Each row of numbers belongs to one of the elements below and depends on some of the facts about them. Some rows are named. Which element is each other row?

Some elements and their rows:
[ -6 -14   8   7  -9   9 -24  -7  12   5   6   2 -13  -7  -4  -9  -6   8
  15   1 -23 -34 -19 -14  13  -1   3  19  -2  -5 -15 -22]: K831
[  6   2  -2   7   8   0 -16 -14   7  -7  -7  -6   1   3 -12   2 -12 -11
  -8  -5  -1  12   2  24  -5   6   2   3   5  -3  -8   2]: K167
[ 11  -5   6  18  -2   8   4   3  -4  17   6  15 -23  13   1  13   0   3
  15  18   2  -3 -26 -31   9  -7  12 -16 -23   0  19  -1]: K507
[ -4   2 -12  -4 -11 -10  -9  19  16 -19  -7 -12 -22  -1  24   2  38 -12
 -23 -17   5   5   1  36  -3 -19  -2  17   5   1  -7  -7]: K782
[ -2  15   4 -18  -1   7   1  -5  -8   9  -2   0  12  -4  -4 -19  -2   4
  -2   0   3  24  12 -19  -3   7   1 -10  -4   6   5  20]: K726
[ 11   4  -5  16  -2 -11  -3  13  16   4  12 -10 -31   8   5  22  -5  -6
 -28   5  -4 -30 -32   8  -7   0  -6  14   5 -10  -9   1]: K746
[-10  -8   6 -20 -12  18   0   6  15   7   5   3  18 -10   6 -18  -2  22
  26  -3  -7 -17  -1 -37  10   3  -6   0   1  -4   0  -2]: K839
[ 21 -10  -6   9  13   1  16   0   0  -2  -8   6   7  12 -12  18  -3  -4
  11   4  18  19   9   9  -9  -1   5 -32 -13   2  18   8]: K68
[-20  21  11   0 -36   9 -10  -4 -11  10  10  14  -6   6   3  18 -15  -9
   2  34  -8   8 -18 -30  15  11  -6  -4  -9  -6  -6  21]: K443
[  8  -7  -5   8  -5 -15  11  15   4  -1  14 -13 -28  -6 -16  24   3  -1
 -19   1 -13 -48 -20  13  -6  -1  -3  19   0  -9 -15  -4]: K360
[  9   3  -8  -3  11 -20 -14   1  -9   8   8  -5  -9  -5   6 -22  -3  -4
 -32 -13  -6 -14  -1  15 -18   4  -5  -3   3  20 -13 -13]: K263
[  3  13  -1 -15  -1   9  12   0   4  -1  -5  -6  17   2 -10   3  -6   0
  -1   1  10  25  11  -4  -6   8  -1 -10   1  -6   8  29]: K877
[  7 -16   9   0   6   8  15   7  30 -14  -3  -2  18  12   5   1  -5  17
  14   4  -2 -41  10  -6   6   2  -7  23  24 -13 -15   2]: K110
[  6 -14   4   6  -3   1  22   1 -25  10   6  12 -18  -6 -23  12  14   6
  22  12  -6 -14  -5 -19   7  -9  18 -12 -30   5  13  -6]: K504
[-28  12   3  24  18 -23  22  -7 -24  -3   3 -17   6 -19  11  12 -10  -9
 -11  11  12  11   5  15  -5   4 -26  10  33 -22   7 -10]: K16
[ -6   4   2  11  -4  11 -44  -7  13  14   6   7 -10   8  19  -7 -23  -1
  -2  -6 -13  -1 -40 -16  13   3   3  13  -2  -1  -1 -18]: K653
[ -8  -6 -10 -18   1   2  13  13  -1 -15   0   0  29  -3  -1  13   2   9
   8 -28  -3  -9   8  16  11  -4   9  30   6  -2   0  -1]: K319
[ -9  13  -1 -16  -9  19 -20   5  12  18   8   9  18   7  24 -11 -20  11
   7  -9   2  17 -26 -38  10   7  -4  -4  -3   0  16   5]: K674
[-21  -9  -2 -26  -6   2  -2   9 -17  -3   5   9  18 -14  13 -21  15  18
  12 -30 -17 -15   6  -9  21 -10  14  36  -4  14  -2 -20]: K822
[-18  -1  -1 -23  -9   0   8   9 -25  -5   3   6   6 -12  -1  -9  21  11
   5 -22 -16 -12   5  -2  21 -12  22  41 -10  11  -3  -7]: K871
[ 18  -8  -4   9  12   1  15  -1  -2   1  -7   7   4  10  -9  12   0  -3
  12   3  16  19   8   5  -7  -3   6 -31 -13   4  18   4]: K781

How the elements are related:
K11 Ψ [K218]
K110 Ψ [K336]
K119 Ψ [K354]
K14 Ψ [K689 K820]
K152 Ψ [K336 K565 K295]
K158 Ψ [K822]
K16 Ψ [K535]
K161 Ψ [K565]
K167 Ψ [K218]
K188 Ψ [K962]
K211 Ψ [K81 K825]
K212 Ψ [K148]
K23 Ψ [K87]
K258 Ψ [K457 K200 K176 K881 K535]
K260 Ψ [K855]
K277 Ψ [K336 K839 K677 K135 K831]
K296 Ψ [K896 K97 K290 K508]
K302 Ψ [K339]
K308 Ψ [K942 K214]
K319 Ψ [K392]
K349 Ψ [K278 K926]
K360 Ψ [K487]
K365 Ψ [K186 K737 K674]
K367 Ψ [K822 K135]
K375 Ψ [K820 K825]
K431 Ψ [K789]
K433 Ψ [K263 K239]
K44 Ψ [K911 K726]
K447 Ψ [K577]
K46 Ψ [K883]
K477 Ψ [K487]
K491 Ψ [K117 K677 K918]
K495 Ψ [K705]
K50 Ψ [K336 K992]
K506 Ψ [K507 K496 K920 K240]
K530 Ψ [K998]
K599 Ψ [K107 K689]
K600 Ψ [K837 K239]
K615 Ψ [K504 K614 K833 K487]
K617 Ψ [K194 K81 K871]
K624 Ψ [K962]
K637 Ψ [K988]
K641 Ψ [K962]
K651 Ψ [K457]
K659 Ψ [K839]
K68 Ψ [K684 K406]
K713 Ψ [K194 K614]
K716 Ψ [K464 K290 K339]
K730 Ψ [K295]
K734 Ψ [K856]
K744 Ψ [K386]
K746 Ψ [K240]
K747 Ψ [K822 K508 K871]
K754 Ψ [K87 K285 K412]
K760 Ψ [K689 K422 K443 K920]
K772 Ψ [K699 K924]
K780 Ψ [K822 K392]
K781 Ψ [K705]
K782 Ψ [K290]
K792 Ψ [K336]
K806 Ψ [K406]
K824 Ψ [K107 K496 K831 K487]
K829 Ψ [K117 K186 K653 K674]
K851 Ψ [K177 K339]
K876 Ψ [K535]
K877 Ψ [K62]
K894 Ψ [K206]
K901 Ψ [K653 K920]
K934 Ψ [K946 K895 K832 K565]
K949 Ψ [K753]
K958 Ψ [K789]
K980 Ψ [K135]
{K107 K14 K194 K260 K296 K349 K375 K412 K433 K504 K507 K55 K565 K577 K600 K614 K617 K62 K637 K677 K68 K747 K754 K760 K780 K781 K789 K825 K832 K833 K837 K894 K942 K97 K980} μ a
{K11 K110 K200 K258 K319 K457 K491 K506 K508 K641 K668 K705 K820 K822 K824 K856 K87 K871 K895 K911 K918 K946} μ b
{K117 K16 K206 K307 K336 K535 K615 K737} μ g
{K119 K158 K176 K177 K23 K263 K277 K360 K392 K406 K477 K487 K496 K517 K659 K713 K730 K734 K746 K772 K782 K806 K851 K896 K901 K924 K934 K949 K962 K988} μ d
{K135 K162 K186 K188 K212 K214 K240 K278 K295 K308 K365 K386 K447 K464 K530 K599 K651 K674 K699 K716 K726 K753 K839 K877 K881 K958} μ c
{K148 K211 K218 K285 K302 K422 K443 K50 K876 K973 K998} μ f
{K152 K161 K167 K239 K290 K339 K354 K367 K431 K44 K46 K495 K624 K653 K678 K684 K689 K744 K792 K81 K829 K831 K855 K883 K920 K926 K992} μ e

Name these rows:
No name comes twice in this set of rows, the named rows included.
[ -4   8   9  15  -7   8 -37 -10   3  17   8   6 -30   6   6  -5 -14  -4
  -7   7 -18  -6 -39 -21  14   0   9  19  -9  -2  -5  -9] -> K920
[ 11   4 -11  16  -1  -7 -11  19  27   3  13  -8 -21  15  16  30 -17  -6
 -26  -4   0 -25 -44   9  -4   1 -11  14   8 -13  -4  -1] -> K901
[  0  12   7  -8  12  -3  -2  -6 -19   6  -1   5   7   7   7 -25  -4   5
 -14  -5  -4   5  10  -8   3   3  10  18   5  15  -5   6] -> K705
[-16  15   4 -10 -23   3  -4 -10 -12  -3   0   8  21  -1  -1   6 -13 -11
   4  20   2  22  16  -5   1  15 -13 -20   3   1  -7  18] -> K973
[  8   2  -4   7   7   1 -15 -13  11  -9  -7  -8   2   4 -14   9 -14 -12
  -9  -5   0  13   2  28  -6   6   1   2   7  -7  -8   3] -> K44
[-20   2  -1 -23 -10   3  -1  10 -14 -10  -3   7   5  -7  17 -16  30   8
   3 -24  -9   3   9   1  21 -17  19  38  -5  11  -1  -8] -> K508
[  3  10   3  -5  12  -3   6  -2  -8  -2  -2   0  10  10   3  -8  -6   3
 -12  -5   1   4   8   2   2   3   8  19   9   5  -3  11] -> K668
[  2   3   1  -2   7  -2 -32 -20 -11   7  -3   2  -1  -4  -6 -28 -11  -6
 -11  -9 -12  10   4   7  -3   6   7   0  -4  16 -10 -11] -> K239
[  7  -2   4   6  -3   5  26  13  14 -10   5  -5  -2  16 -15  42 -11   6
   1   8  -5 -33 -17   0  12   1   8  36   6 -24  -6  23] -> K824
[ 11  -6   2   4  11   0   2  -7 -19  12  -3  15  -2   3   0 -16   5   1
  11   5   7  17   9 -14  -3  -4   9 -30 -19  19  16  -9] -> K789
[-15  15   3 -18 -20   1 -12 -13 -22   4   1  13  25  -4  -3  -8 -18  -8
   0  13  -2  23  19  -8  -1  18 -11 -24  -4  13  -9  14] -> K285

Now the same elements, written a new way:
Known rows:
[-26  -2 -26 -19  22  39  -2 -26 -31  72  58  -1 -25 -39  24 -48  26 -37
 -18  24  17  44 -10  10  39   3   4]: K792
[  4 -27 -15  22  -2  49 -17 -17   9  30  44  21 -36 -41  21 -39  27   6
 -41 -14  -1   1  -3  23  44  -1  15]: K177
[  4 -30 -21 -22  41  13  -1 -27   5  28  53  26  -4  -4  37  -8 -13 -31
 -23 -14  35  28  -5 -13  38 -34  34]: K689
[-25   8   1  21  16  57 -17   9 -29  61  25   5  -4   0  26 -21  -3  -8
 -17  11  -9  41 -26 -13  31 -16  36]: K600
[  4 -30 -26  20  -4  22   0 -14 -29  34  33  17 -35 -42  19 -15   0   8
 -13  -7  11  35  -3  -5  52 -36   2]: K746
[-29   3   7 -12  40  17 -19   5  13  35  28  -7 -25   2  30 -15  22   5
   0  10  -5  22 -42  23  44 -29  44]: K206
[-32 -25   3  16  41  36  -4  13   5  31  37  24 -14   0  43 -18  -9 -12
 -35  -7  23   4 -45  18  47   1  37]: K148
[  0 -34 -26   6  -5  19 -20   0 -30  42  36  12 -43 -42  16  -7  25 -18
  -4 -18  -9  21 -10 -10  54 -23   2]: K360
[ -9   3   4  11  31  43  -6   2   1  50  40  21  -2  -6  20  -8  12   5
  -9 -17  -6   8 -44  22  26   3  34]: K726
[-37   7   7  11  31  34   0  15  14  36  19  -7 -41 -27  21 -18  32   5
 -10   4 -11  44 -35  20  49 -38  26]: K16
[-14 -17 -31  -4  -3  50  -3 -18 -30  71  47  11 -43 -43  17 -42  29 -10
  -6  23  -9  43 -13   8  49 -25   1]: K277
[  3 -29   3  20  28  31 -17 -19  -6  70  26  24 -36 -24  28  -7  20   8
  -9 -20  -3   0 -44  23  25   3  44]: K962
[-32   2 -18   1  27  55  -4  -7 -23  50  21   7   2  -4  48 -30   6 -10
 -15  -9 -10  45 -11   5  17 -15  42]: K624
[-10   4   8  19  38  48 -25  -3  -7  64  33  22  -7   2  30  -8  -7 -13
 -17  -4   9  15 -43   5  24   1  45]: K412
[-12   5   4  17  28  52 -18   2 -16  53  38  21 -15  -2  22 -14   2 -20
 -29  10   4  31 -30  -4  34 -10  36]: K55
[-33 -16 -19 -24  24  20 -40 -17  15  27  23  25 -42 -33  55 -36   2 -27
 -40   6  -8   1  -2  24  29   9  26]: K508
[-24   6   3  21   2  54   3  15   9  48  22  21 -33 -41  16 -11  32   4
 -39 -18 -11  45 -40   7  35 -31   5]: K651
[ -6 -10 -10  15  40  12 -20 -23  -6  70  40 -20 -32 -20  33 -48  26  -7
 -34   1  30  43  -4  21  53   8  32]: K946
[ -8   2   4  11  30  44  -6   3   0  51  39  22  -2  -6  20  -8  11   5
  -9 -17  -6   8 -44  22  25   3  32]: K214
[-17   5   2  20  17  56 -15   6 -25  54  31  14  -9  -3  23 -21   2 -17
 -26  13  -5  40 -22 -10  36 -15  30]: K637
[-37   5 -13  22   1  42   1  14  10  36  17   0 -42 -42  42 -36  32   3
 -44 -16 -12  45  -2 -14  41 -34   8]: K258

Which element is each row?
No name comes twice in this set of rows, the named rows included.
[ -5 -10 -32  -9   7  13  -2 -12 -29  28  19  -5 -22 -30  44 -41 -13   6
 -26  18  24  46  -2 -22  53 -37   1] -> K506
[-10   2  -1 -12   7  56 -36  -3  14  28  55  25 -36 -25  24 -33   6 -35
 -44  19   2  -2  -5  23  37   7  22] -> K97
[-28   3  10  -1  42  14  -3  14  16  37  23  22 -42 -10  21  -8  31   2
 -14 -14 -10  42 -46  23  45 -36  45] -> K535
[ -3   3   2 -21  39  22  -8 -28 -15  65  61  25 -41 -23  22 -11 -10 -33
 -21  24  34  15 -44   2  26 -15   5] -> K677
[-15   4   0 -23  41  14   0 -28  12  31  44  25 -40   0  45 -17 -12   8
  -1  24  31  23 -45  23  24 -38  10] -> K117
[ -3 -27 -15 -20  40  12 -28 -18  10  28  23  24 -32  -4  49 -11 -13  -4
 -25 -20  26  19  -3   3  48  -7  38] -> K820
[ -1 -22   6  22   6  38   0  10  14  67  19  25 -43 -42  19  -7  32   6
 -41 -22 -11  40 -44  21  34 -29  23] -> K176
[  0   0   2   5  35  16  -6 -18 -15  73  63   2 -25 -36  15 -25  30 -21
 -14  14  27  18 -42  23  52   8   6] -> K295
[-10   6 -25  12  -5  57  -8  11  -3  28  51   2  -3 -41  17 -50  22   3
 -40  18 -11  11   0  24  50  -6   2] -> K716
[-32 -23 -25 -19  -5  57 -32  -3 -28  39  25  24 -42 -42  26 -18  29 -20
  -9  15 -11   2 -28  24  25   2   2] -> K158
[-14  -1   5 -22  40  12 -19 -24  12  70  63  -4 -43 -17  17 -28  30 -25
   0  24  32  16 -45  24  54  -1  18] -> K336
[-14   0 -13   0   2  48 -27  11 -28  30  36  20 -17 -11  19 -11  -8 -35
 -21   7  -7  31  -5 -22  49 -31  11] -> K375
[  2   0  -9   1   0  53 -13   0  14  29  58  24  -6 -36  17 -43  18   4
 -40   3  -2   0  -4  24  43   5   7] -> K464
[-32   3 -30 -19  12  24  -2 -26 -28  35  19  20 -41 -37  56 -48 -14   6
 -19  23  10  45  -2  -4  25 -33   0] -> K491

The same elements again, as new rows of numbers:
Named rows:
[ 17  -1  -6 -13  18 -27  25   2   3  -8 -29  21  -9  12   1   9  -9   6
 -10  -4   0  22   9  28  -2   9  11   1 -16  -8  12]: K881
[ -5 -12  -7  -6 -12 -22   5  -2 -12  -6   5   0   5  -5  15  -9 -11  16
  15  12  -1  -4 -20  -6   0 -12 -12  20 -21   5 -29]: K615
[ -9   2   2   4  -1  -1  13   8  -2   2   9   2  -4  -5   6   5   0  -7
  10   4 -10   3  -2  12  12 -10   8  -7  13   9  -6]: K119
[ 15 -12   3  -2  -6 -19  -9  -2   3  12   2 -18 -11   2  19  11  -8   0
  -6  -2  12   9   1  -1   8  -2 -12   1 -22 -13   2]: K924
[  6  -6  -4  -3  -1   4  29  -4  -1  -5  -6   7  -2  -6   5   2   1  -2
  -7 -16  -8   2  -6  13   5 -16  11  -4   4  -6  -9]: K877
[ -4   7   8   2   5  -6   1   6  -1  -1   1  -2  -9   4 -18  10  -2  -3
  -8  -3   3   0  -8  -3  -9   1   1  -3  20  -3   7]: K926
[ -7  26   6   5 -13 -36   5  -4  -9 -24 -18  16  -9   6   8 -14  -1  -5
  11 -25  -9  14   8 -12 -16   9  -9 -41  -2   6   6]: K689
[ 15 -23 -23 -16  -2  31 -16   0  10  15  18 -12  17  -6   3   9  -2  26
  11  21  12  -9   7 -22  -6 -13  -2  38 -29  -3 -32]: K747
[  8  20   3   8  -7 -16  19  -3   0 -26 -17  12   3  -1  -6 -19   0  -9
 -14 -33 -16   1   4  -4  -4   7   5 -23   0   5  15]: K240
[ 14 -15  -3  -4  -1   4  24  -3   2   1  -3  -3   2  -8  -3   3  -3   2
 -12 -14  -1   2  -8   8   6 -15   4   9  -2 -11  -3]: K530
[ 15  -8 -18 -18   0  21  20  -2  12  11  -5   4   9  -9   7  19   4   7
  -2 -13  -9   9   4   0   0 -40  -4   0   8  -1 -20]: K716
[ -1  16  14   7   5  -3   1  15   0   0   8 -18  -8   4  -7   0  -5 -11
 -14  -2   0  -2   0  -2   0  10   1 -13  19   7  11]: K962
[  0   4   1  14   3  25   0   4  -4   8  30   1   2  -9  -5   8  -3   5
  10  13  -6 -11  -2   8   4   5  28  10  19   4 -10]: K68
[  3  19   1   5   1   8  -8  20  -7 -25   8  -9  -4   4   0 -21  -7   8
   3  11   3 -11   9 -21 -17  30  11  -5  -2   4 -12]: K614
[ -8  -3   3  -4   1  -7  -8 -16  -6   1 -11   8 -13   4  23   1   4  -1
  10   6  -4  14   3  12  -1  -5 -14 -18  10  -9  -4]: K973
[-13 -33  -6 -11  -6   7  -9 -17   0  10 -18   0   2   4  17 -12  18  -3
   3   9  14  -5  -7   8  19  -3 -12  19 -30  -8   1]: K110
[  1   1  -6  -5   2   8  11  11  11 -14 -33   5  -1  12  -7  -9  15 -11
 -19 -25   1  -9   7 -14  -3   5  -7  -7 -19   8  13]: K135
[  5   6   7   2   5  -4  -3   6   0   6   2  -8  -5   5 -15   7  -7   0
 -15  -1  12   1  -8  -9  -8   3  -1   3   6  -9   6]: K855
[  2  -5  -6  -1  -6  -2  15  -1   7 -12 -33  10  -5  12   4 -10  18  -8
 -11 -35   5  -3   8  -4   4   6 -10  -6 -29  -1  13]: K839
[-11  19   8  10   6  -9  -1  12  -1  -2   6  -5 -12   6  -8  10  -7 -10
  -5   1  -4  -5  -7  -2  -3   7  -1  -9  27  13   7]: K206
[ -5   5   6   7   8  11   6  10  -2   7  10   3   9  -4 -27   2  -6  -2
  -9   6  -2  -8 -19   0  -5  -5  13  12  31   2   0]: K167

Which element is each row?
No name comes twice in this set of rows, the named rows included.
[  4  -2  -4   5 -10   3  21 -19   4   4 -13  24  20 -11 -10   4   4  -7
   2 -32 -19   4   2  14  12 -23   5  -5   1   8   8] -> K365
[  3   6   4   1 -10 -33  -2   8  -6 -23  -8 -10 -12  10  14 -21  -2   1
   2 -10   4   3   6 -17  -4  18 -11 -16 -29  -2   1] -> K487
[-14  -2  -3 -15   3   4   0  -3 -10 -11  -7   3   6  -7  14 -15  -2  10
  15  24  -9   7  -4  -4 -12 -11 -12  -2  16   1 -23] -> K211

